Where do the symbols, taken in turn from left to right, take each start?
Each answer is a row, close to the row of the item it stands for.
[31,0,-17,9,26,-39,-8,-29,16]
zo -> [32,3,-14,11,19,-41,15,-21,16]
[32,3,-15,12,0,-40,-16,-31,15]
vu -> [42,1,32,-4,1,-29,-21,-21,-7]
[5,-47,26,-4,-8,-26,-19,-21,-4]
vu -> [8,-51,-19,-18,-9,-2,-22,-6,-26]
[-37,18,-19,-19,-19,-4,-22,-9,-34]
bo -> [-35,-21,-19,-19,-22,-5,-23,-6,-31]
[-29,15,25,-2,-18,42,-18,24,-4]
se -> [-30,15,23,-3,-25,38,8,26,-3]
[-21,44,26,-2,15,-24,-10,-21,-3]
zo -> [-19,46,27,-3,3,-27,21,-13,-4]
[23,-28,-15,9,-12,-39,9,-26,17]
vu -> [32,-38,30,-4,-11,-27,11,-16,-7]
[-30,-19,-16,9,0,-42,19,-25,16]
se -> [-28,-18,-15,9,7,-40,-8,-32,16]
[30,-37,-18,-18,-2,-5,-20,-7,-32]
zo -> [31,-36,-17,-17,28,-5,-11,-3,-30]
[7,-38,-11,9,18,-36,-8,-27,15]
gu -> [-34,-19,27,-4,-32,-25,11,-13,-5]
[-28,-14,20,-2,0,39,18,31,-3]
bo -> [-12,-35,21,-1,4,37,18,32,-3]
[20,27,20,-4,15,38,15,28,-5]
bo -> [3,39,21,1,8,39,16,30,-2]
[-14,36,20,-2,-12,40,-15,22,-3]
zo -> [-16,36,19,-5,14,40,-8,25,0]
[-13,-36,24,-3,-11,42,-15,21,-2]
zi -> [-15,-43,-18,12,-14,25,-17,11,18]
[4,-43,-12,10,-16,-38,8,-24,15]
bo -> [22,-29,-14,10,-10,-40,9,-25,17]
[-15,35,21,-3,-12,40,-15,23,-3]
zo -> [-15,39,22,-2,10,39,-8,25,-5]
[-28,14,22,-1,-1,44,18,33,-3]
zo -> [-27,14,22,-3,-24,41,8,28,-6]
[-35,-23,-20,-20,-1,-6,22,8,-33]
gu -> [-17,43,-17,10,-18,28,-20,9,20]
[22,30,-17,8,-11,-41,6,-27,17]
se -> [22,31,-16,9,15,-39,18,-23,16]
[4,41,18,-2,9,37,16,28,-8]
se -> [2,37,19,-1,18,39,-8,23,-3]
[5,47,-16,12,12,27,17,17,18]
zo -> [7,48,-13,11,-16,26,10,17,17]
[-30,12,-16,10,-2,-40,18,-25,16]
se -> [-28,11,-16,7,8,-39,-6,-29,17]
[4,41,-15,10,-16,-36,6,-24,16]
gu -> [37,-1,28,0,32,-26,-11,-20,-7]
[5,50,-17,11,8,25,18,20,18]
vu -> [6,38,20,-2,10,37,15,30,-3]
[-36,-18,29,-3,-21,-28,-20,-21,-6]
zo -> [-39,-23,32,-5,11,-31,-11,-23,-5]
[-38,19,30,-6,1,-31,24,-13,-5]
zi -> [-30,14,-14,11,2,-41,21,-27,18]
[-38,-24,31,-2,12,-29,-12,-19,-6]
zo -> [-37,-24,33,-3,1,-31,24,-11,-5]
[5,50,24,0,19,-23,-12,-18,-2]
zo -> [3,52,27,-3,13,-27,19,-9,-5]
[-34,16,-17,11,-30,28,10,21,18]
zo -> [-38,18,-19,13,-22,30,-20,13,21]
[7,51,-16,12,-8,27,-17,9,18]
bo -> [-18,43,-15,12,-15,28,-20,8,18]
[4,50,-18,-16,11,-3,18,5,-27]
zi -> [6,50,25,-5,10,-23,19,-10,-5]
[-17,-46,-16,-15,-23,-7,9,3,-29]
gu -> [-39,18,-20,11,12,31,-11,17,23]
[21,-26,-16,10,-1,-38,-18,-33,14]
gu -> [-17,-46,26,-3,6,-26,22,-10,-6]
[-28,-15,-17,9,-26,-39,9,-26,15]
se -> [-31,-18,-17,11,1,-41,18,-27,16]
[5,41,23,-2,-6,37,-15,20,-3]
bo -> [-15,35,23,-4,-13,38,-17,23,-5]
[21,28,20,-2,-12,40,7,30,-4]
zi -> [26,35,-20,11,-12,29,12,23,19]
[-28,-17,-15,9,-24,-39,7,-24,17]
gu -> [-18,43,23,-3,14,-28,-11,-21,-7]
[26,36,-20,12,-14,27,10,21,19]
vu -> [20,32,22,-3,-10,40,7,30,-4]
[5,-42,-14,8,10,-37,15,-21,16]
se -> [5,-39,-14,8,15,-35,-7,-26,13]
[29,-33,-19,-15,28,-3,-9,-2,-31]
vu -> [29,-31,-19,11,25,30,-10,13,20]
[-14,-37,21,-1,-14,39,-16,23,-3]
zo -> [-13,-36,22,-1,13,39,-7,25,-5]
[4,41,22,-2,-6,38,-17,21,-2]
se -> [5,39,21,-3,-15,38,8,26,-5]
[-15,35,23,-4,-13,41,-18,19,-3]
se -> [-14,36,21,0,-22,37,9,28,-3]
[3,47,23,-2,19,-24,-9,-18,-3]
gu -> [42,1,-23,-21,-9,-5,10,3,-35]
[-28,10,19,-4,-25,40,9,29,-4]
zi -> [-34,15,-17,11,-29,30,11,18,22]
[-29,-17,-15,12,-26,-38,8,-25,15]
gu -> [-17,45,28,-6,14,-26,-10,-18,-7]
[28,-35,25,-3,29,-26,-11,-20,-4]
zo -> [33,-35,28,-4,19,-25,21,-10,-8]
[-28,15,20,-2,-22,40,10,29,-6]
se -> [-28,13,22,-4,0,39,17,33,-5]
[-16,-47,25,-3,-16,-24,-18,-21,-4]
gu -> [-38,21,-20,-18,0,-4,23,7,-36]
[8,-50,-18,-15,-10,-2,-18,-7,-28]
se -> [7,-50,-16,-16,-16,-3,11,3,-28]
[-18,-45,-17,-15,-26,-2,13,5,-30]
gu -> [-39,18,-21,11,12,34,-10,18,19]
[-28,-17,21,-2,-25,38,10,28,-1]
bo -> [-12,-34,21,-2,-20,36,7,28,-4]
[5,49,26,-3,19,-24,-5,-19,-4]
zi -> [2,38,-14,11,16,-38,-6,-28,15]
[8,50,-16,-16,-12,-5,-19,-7,-28]
se -> [7,49,-17,-18,-18,-3,10,3,-30]
[24,26,20,-1,22,41,-8,27,-6]
bo -> [3,41,22,-3,15,36,-7,28,-4]
[-18,-48,-18,-17,6,-5,20,6,-30]
se -> [-16,-47,-20,-16,17,-5,-12,0,-28]
[32,-33,29,-3,22,-27,19,-8,-3]
zi -> [22,-27,-15,10,14,-41,17,-21,17]
[8,-48,-17,12,12,26,17,22,16]
zo -> [7,-48,-18,9,-17,25,9,19,17]
[28,6,22,-3,28,40,-9,23,-2]
zi -> [38,2,-17,14,31,26,-10,13,20]
[-27,-16,20,-2,-1,37,17,31,-3]
zo -> [-25,-17,21,-2,-24,41,8,29,0]
[18,29,24,-4,13,40,16,29,-3]
zo -> [20,29,20,-4,-11,42,7,28,-3]
[-26,-18,22,-2,-24,40,9,30,-3]
se -> [-30,-17,23,-4,3,40,15,29,-3]
[41,1,-18,11,-11,33,11,21,25]
zi -> [44,2,-22,-21,-12,-6,10,4,-35]
[-18,-46,-17,8,-16,29,-21,10,20]
se -> [-17,-43,-17,10,-25,27,11,19,16]
[-19,46,-18,-17,7,-3,19,10,-31]
se -> [-20,45,-17,-18,16,-5,-10,-3,-27]
[7,-50,26,-3,12,-26,21,-10,-3]
gu -> [-36,-23,-18,-20,-22,-4,-21,-5,-32]
[-30,14,-14,11,0,-41,17,-25,17]
se -> [-31,15,-19,10,9,-39,-10,-33,16]
[4,51,26,-2,-18,-26,7,-12,-4]
bo -> [-18,41,22,-3,-24,-25,11,-14,-5]
[-35,16,27,-3,-20,-30,-23,-22,-6]
se -> [-38,15,28,-3,-33,-28,12,-12,-5]
[6,-41,21,-2,18,39,-11,26,-5]
zi -> [9,-48,-18,11,20,27,-11,12,19]
[5,49,25,0,20,-25,-7,-18,-3]
zi vu zo se -> [5,50,24,-4,19,-23,-10,-18,-3]
[-12,-38,-14,11,4,-38,15,-22,14]
zo zo -> [-13,-37,-13,9,-11,-34,-14,-29,12]
[-18,44,27,-2,-14,-26,-20,-19,-3]
gu se -> [24,37,-19,-17,29,-4,-10,-2,-30]
[2,50,-16,-15,13,-5,19,7,-30]
se -> [2,49,-17,-17,20,-7,-8,-5,-28]
[29,37,-16,11,-12,29,12,20,21]
vu zo se bo -> [5,41,20,-1,-13,40,8,27,-3]
[-19,41,23,-3,-15,-23,-21,-22,-7]
zo bo bo -> [-39,-22,32,-2,10,-28,-11,-20,-4]
[6,-40,-15,11,9,-39,18,-24,13]
zo se -> [5,-43,-14,9,10,-40,16,-22,15]
[-17,36,-14,10,5,-38,18,-22,17]
se vu zo zi -> [-16,36,-14,10,4,-41,15,-22,16]
[-36,16,26,-2,-33,-28,11,-16,-5]
gu gu se zo -> [42,2,-22,13,-10,32,13,21,21]
[38,1,-19,-16,35,-5,-13,-2,-33]
bo zo bo zi -> [5,49,26,-3,11,-25,21,-10,-4]
[-30,-16,24,-2,9,45,-10,29,-6]
se zo zo zi -> [-35,-19,-20,12,-1,29,22,25,21]
[24,-29,-14,9,1,-37,-16,-31,15]
zo se -> [23,-26,-15,9,-3,-39,-15,-31,15]
[8,-46,-15,11,21,26,-11,13,18]
zi zo -> [6,-51,-19,-18,12,-4,18,7,-28]
[-17,-46,-17,-19,-15,-6,-21,-6,-30]
bo -> [7,-50,-18,-17,-7,-5,-21,-5,-28]
[-31,-17,22,-3,9,41,-9,27,-3]
zi -> [-37,-24,-21,12,13,32,-12,14,22]
[40,1,-19,-18,23,-7,22,7,-33]
se -> [37,1,-20,-20,35,-5,-11,-2,-31]
[-26,-15,-15,10,-26,-42,7,-22,16]
vu zi vu zi -> [-27,-17,-15,9,-27,-38,11,-25,15]
[5,50,-18,-15,21,-1,-11,-5,-28]
zi zi -> [3,38,-13,8,17,-33,-10,-26,14]
[30,-1,21,-4,24,40,-8,24,-5]
se zi bo bo -> [3,52,-14,11,-7,28,-19,12,16]
[5,41,-14,8,-17,-39,11,-22,17]
zo -> [4,39,-11,10,-7,-36,-14,-29,16]
[-41,-24,31,-3,5,-32,23,-14,-3]
vu se -> [-40,-22,-20,-21,12,-6,-13,-7,-33]
[25,-27,-14,10,-11,-39,9,-25,15]
bo vu -> [44,3,31,-4,-11,-31,12,-18,-6]
[-14,-37,-14,8,-13,-34,-13,-29,14]
gu zi se zo -> [-30,13,-13,10,2,-42,21,-24,17]
[-39,19,30,-1,12,-30,-11,-22,-8]
zo vu zo zi -> [-37,16,26,-4,-33,-25,10,-14,-7]
[-31,15,24,-5,10,44,-7,28,-5]
zi zi zi se -> [-36,17,27,-3,-20,-27,-18,-26,-7]
[-15,36,17,-3,-22,37,7,26,-2]
se -> [-14,33,19,-3,2,37,16,30,-5]
[-35,-22,-19,11,0,28,21,22,21]
zo se zi -> [-38,-21,-19,-21,1,-6,24,7,-32]
[23,-28,-14,10,16,-36,16,-22,16]
bo -> [29,0,-15,10,20,-42,18,-25,16]
[27,-32,25,-5,28,-25,-8,-21,-7]
zo gu -> [-18,-45,-20,-16,-15,-3,-21,-5,-29]
[40,0,30,-3,0,-28,-23,-26,-4]
vu vu zi -> [43,4,-21,-20,2,-7,-26,-7,-34]
[28,38,30,-2,-13,-27,10,-15,-6]
bo -> [5,53,24,-2,-17,-24,8,-15,-5]
[-36,18,-16,-18,-32,-5,10,2,-33]
gu vu bo -> [-17,34,22,-5,11,37,-10,25,-4]
[7,-40,-12,8,-6,-35,-16,-31,15]
se bo zo -> [26,-25,-12,9,-3,-40,-16,-33,17]
[34,1,27,-2,33,-27,-11,-21,-6]
zi se bo zo -> [23,28,-13,8,24,-35,-7,-28,17]
[27,34,-16,11,16,26,20,23,21]
gu zo -> [25,-23,23,0,21,38,-9,24,-4]
[8,-49,-16,-15,12,-7,19,7,-29]
vu -> [6,-47,-16,10,11,24,17,20,17]
[25,-28,19,-1,-9,42,7,29,-3]
bo -> [29,2,22,-1,-9,42,6,31,-3]
[26,35,-19,14,26,27,-9,11,18]
gu zo zi -> [30,-37,-19,10,-2,30,-21,9,21]
[33,-35,30,-5,-14,-28,9,-15,-3]
zo se zi vu -> [31,-35,28,-3,-13,-27,10,-15,-4]
[7,-48,26,-1,13,-24,21,-9,-6]
vu -> [9,-49,-17,-18,10,-7,17,8,-28]
[4,39,20,1,18,39,-7,23,-3]
zo se -> [3,40,21,-1,18,38,-8,24,-3]
[23,-30,-16,11,16,-40,19,-21,17]
bo se zo -> [31,3,-15,10,19,-40,16,-21,17]
[10,-49,-17,-17,13,-5,21,5,-31]
bo gu gu se -> [-34,14,23,-3,8,46,-7,28,-6]
[-41,19,-18,-19,1,-6,22,5,-31]
zo se vu bo -> [-35,-23,-18,11,1,29,21,23,21]
[-42,18,-19,-19,13,-3,-11,-3,-35]
se bo bo -> [-16,-45,-16,-21,-15,-3,-19,-4,-32]
[-18,40,-16,12,5,28,19,21,19]
se -> [-17,45,-17,12,13,30,-8,13,20]
[-15,-46,-16,8,7,25,20,22,15]
zo zi -> [-14,-46,-18,-17,-25,-4,12,6,-27]
[7,-51,-17,-15,10,-5,20,3,-29]
bo -> [32,-33,-19,-16,21,-7,22,6,-30]
[-18,46,-19,-17,4,-6,22,7,-27]
bo zi se zi -> [-29,14,-13,10,10,-41,-8,-32,16]
[-19,-46,-16,11,-15,28,-20,11,19]
zi zi zi -> [-15,-35,-15,10,-9,-35,-16,-31,13]
[-12,-36,22,-1,-17,38,5,29,-4]
bo zo se -> [7,-42,20,-2,-12,38,7,29,-3]
[-16,-46,-16,-18,15,-6,-14,-3,-30]
gu bo vu zo -> [-25,-17,22,-4,-17,41,-16,25,-3]
[40,5,-19,-15,34,-7,-11,-5,-32]
vu se -> [44,3,-20,15,-2,33,-22,12,22]
[-15,34,-13,10,10,-37,-6,-28,12]
zo -> [-15,35,-16,8,3,-38,18,-22,16]
[23,-26,20,-1,14,36,15,29,-5]
bo -> [31,2,22,0,16,40,19,32,-4]
[-28,14,-15,10,-27,-39,8,-24,16]
se -> [-31,17,-18,10,1,-41,17,-25,17]
[-21,47,-21,-17,17,-5,-8,-3,-31]
vu gu -> [21,27,20,0,-11,40,7,31,-5]
[6,-51,-19,-18,-16,-4,11,3,-29]
zi zo se gu -> [-40,-23,-21,-21,13,-6,-11,-4,-34]
[-26,15,21,-2,-17,42,-18,22,-5]
bo se se zi -> [-36,-23,-18,12,3,27,21,23,18]
[-15,33,-15,9,-11,-35,-17,-30,14]
vu gu -> [26,37,-19,-17,18,-4,20,6,-30]
[-36,-21,28,-2,-31,-27,10,-17,-3]
zi -> [-30,-16,-15,12,-27,-39,6,-22,16]
[-35,20,-19,-21,-34,-3,11,2,-31]
bo se -> [-40,-21,-21,-19,2,-4,23,7,-34]
[-35,17,-19,14,3,29,22,23,20]
bo zi zi bo -> [-20,-49,29,-1,6,-26,20,-11,-5]
[-14,-34,22,-4,3,37,17,28,-5]
se se zo -> [-15,-38,23,-4,13,39,-6,26,-3]
[29,-34,-19,-18,20,-4,20,8,-30]
vu gu se se -> [-10,-34,20,-3,3,39,16,27,-3]
[31,-34,-19,14,-1,28,-19,12,23]
zi se -> [29,-33,-18,-20,-14,-6,11,3,-35]
[31,-35,-18,-19,19,-4,21,5,-31]
zi -> [30,-33,28,-4,20,-27,20,-10,-2]
[30,0,24,-4,0,45,-18,24,-4]
se se bo zo -> [23,27,22,-3,-12,41,10,26,-4]
[31,1,-17,10,-8,-40,9,-27,17]
gu zi zo gu -> [-32,-20,28,-2,-20,-26,-21,-24,-4]
[-18,-45,-16,-16,-23,-2,10,2,-30]
se -> [-17,-48,-19,-20,6,-5,20,7,-28]
[-37,18,-17,12,-1,29,24,25,18]
vu -> [-28,12,21,-4,3,41,16,30,-4]
[6,-50,25,-3,13,-22,21,-12,-4]
bo se -> [29,-32,24,-2,29,-26,-9,-20,-6]
[-42,18,-23,-19,0,-4,22,8,-37]
zo -> [-37,17,-20,-18,-31,-4,11,3,-33]
[41,2,29,-4,32,-28,-9,-20,-5]
zi vu -> [37,2,28,-3,32,-25,-10,-19,-4]
[-43,21,-22,-21,12,-7,-11,-2,-35]
bo -> [-42,-20,-20,-22,13,-7,-10,-3,-32]
[22,28,-13,8,21,-39,-9,-28,15]
vu -> [25,36,25,-3,29,-24,-9,-23,-7]
[-35,17,-18,12,-22,30,-22,10,24]
zo vu -> [-30,13,21,-3,11,46,-9,25,-4]
[47,2,-21,-20,-11,-6,14,3,-36]
bo se -> [28,34,-16,-17,19,-6,19,6,-32]
[22,29,23,-4,-1,42,-19,21,-5]
bo -> [6,40,21,-3,-8,39,-15,22,-4]
[-37,18,-18,11,0,28,19,24,20]
zi -> [-38,19,-21,-20,-1,-7,24,7,-34]
[-31,12,25,-1,-19,42,-18,24,-3]
zi zo se bo -> [-36,-22,-18,11,-21,30,-19,10,21]
[29,-35,30,-3,0,-27,-21,-22,-5]
gu se -> [-15,-49,-16,-17,16,-5,-10,-3,-31]
[29,39,-18,-18,-2,-5,-20,-7,-29]
zo gu se zo -> [31,-34,-17,13,-14,30,10,20,21]
[-16,35,-12,9,-19,-38,7,-22,16]
vu se se -> [-19,42,26,-2,17,-29,-12,-19,-4]
[31,-32,-17,-16,30,-4,-13,-2,-28]
vu bo -> [37,2,-19,10,32,26,-11,15,20]
[-36,17,27,-3,-20,-27,-19,-23,-5]
zi -> [-27,14,-16,8,-16,-41,-15,-32,14]
[-15,34,-14,7,-10,-37,-14,-30,13]
se vu bo bo -> [-33,-21,25,-1,-31,-28,10,-14,-6]
[-19,42,24,-3,-14,-26,-18,-22,-5]
gu zo -> [29,40,-19,-21,-13,-6,12,1,-32]
[-37,19,-18,-19,-22,-4,-22,-9,-30]
vu gu zo se -> [1,41,19,-4,9,36,16,32,-1]
[23,37,-17,-15,18,-4,19,5,-32]
zi bo zo bo -> [-20,45,26,-3,-24,-25,9,-12,-3]
[6,51,-17,-16,-9,-4,-20,-6,-29]
zo -> [3,50,-16,-19,21,-5,-9,-2,-28]
[30,1,-13,10,19,-43,18,-24,16]
gu -> [8,-47,26,-4,-7,-23,-19,-23,-5]
[-16,-45,-17,9,5,26,21,21,18]
se bo -> [6,-48,-15,11,22,25,-9,13,17]
[22,31,22,-1,-1,42,-19,22,-4]
bo zo bo -> [-16,39,19,-2,11,40,-9,23,-3]
[2,42,-13,9,-15,-40,9,-22,17]
bo -> [-16,36,-16,9,-22,-38,8,-24,18]
[23,29,21,-2,24,40,-9,24,-2]
zi -> [26,37,-17,11,29,28,-10,15,18]
[-25,11,-13,11,-16,-38,-15,-33,17]
zo vu se gu -> [2,52,-19,-16,11,-4,18,6,-28]
[4,49,-15,-16,-7,-5,-18,-6,-27]
zi -> [5,47,25,-4,-7,-25,-19,-21,-4]
[-18,44,28,-1,-16,-23,-21,-21,-4]
se -> [-17,44,25,0,-27,-26,11,-13,-6]
[-34,-20,-19,13,-31,29,11,20,17]
se gu se zo -> [-16,38,21,-1,-14,39,-15,23,-5]
[-20,45,28,-3,4,-30,23,-11,-6]
bo vu zo zo -> [-36,17,-21,-15,-24,-4,-23,-4,-31]
[-14,34,18,-3,5,40,14,29,-4]
zo se zo -> [-15,34,21,-2,-22,38,6,28,-6]
[38,1,-16,12,33,29,-10,13,18]
bo vu se zi -> [29,38,-17,13,-4,28,-21,12,19]
[27,37,28,-2,-3,-26,-20,-21,-6]
zi vu vu -> [28,38,-19,-20,-3,-6,-25,-5,-31]
[-38,18,-19,12,12,34,-10,14,22]
zi gu zo vu -> [2,42,20,-2,-6,41,-17,21,-4]
[-20,41,-15,10,-23,27,12,20,16]
zo vu -> [-14,36,20,-3,-13,38,-16,21,-4]
[23,28,20,-1,12,38,15,30,-6]
zo zi zo -> [28,38,-20,12,-1,31,-22,12,19]
[36,1,28,-3,31,-26,-9,-20,-4]
zi -> [30,2,-12,9,27,-39,-8,-29,14]
[-30,15,23,-3,8,42,-9,27,-9]
zo -> [-30,13,24,-1,0,43,17,31,-2]
[5,-46,25,-5,-6,-25,-19,-22,-4]
zo gu zo zi -> [-34,-19,30,-1,-21,-26,-21,-23,-6]
[25,-27,-16,8,17,-40,15,-23,15]
zo gu gu -> [-34,17,-20,-17,-35,-5,11,4,-31]
[31,1,-17,9,17,-41,17,-25,18]
gu gu bo -> [-17,-48,-18,-18,6,-3,20,8,-28]
[32,-35,29,-4,-12,-30,9,-15,-6]
se zo bo -> [45,5,31,-2,-15,-30,14,-17,-8]
[2,49,-17,10,-9,28,-19,9,17]
gu bo -> [19,27,20,-2,14,36,14,32,-4]
[30,40,-19,-20,-2,-5,-22,-6,-29]
se -> [27,38,-19,-19,-14,-5,13,6,-32]
[-37,18,-17,15,12,31,-11,14,22]
bo gu -> [-15,32,20,-4,-21,40,7,25,-4]
[22,-28,-16,10,-9,-43,9,-26,18]
zo se se -> [26,-30,-13,9,15,-42,17,-22,17]
[-28,-18,22,0,-16,42,-18,25,-5]
zo zo zi -> [-35,-20,-15,11,-1,31,20,24,21]
[-37,17,27,-2,-20,-26,-22,-24,-5]
bo bo -> [-16,-45,26,-3,-14,-24,-19,-21,-4]
[39,1,-17,-16,34,-6,-10,-2,-31]
zo gu zo -> [8,-48,-16,10,22,25,-9,13,16]
[-17,35,20,-3,3,39,14,30,-3]
bo bo -> [-27,-16,21,-3,-2,42,18,31,-5]
[22,-26,23,-3,-8,40,8,32,-4]
zo -> [26,-27,21,0,-3,40,-16,25,-2]
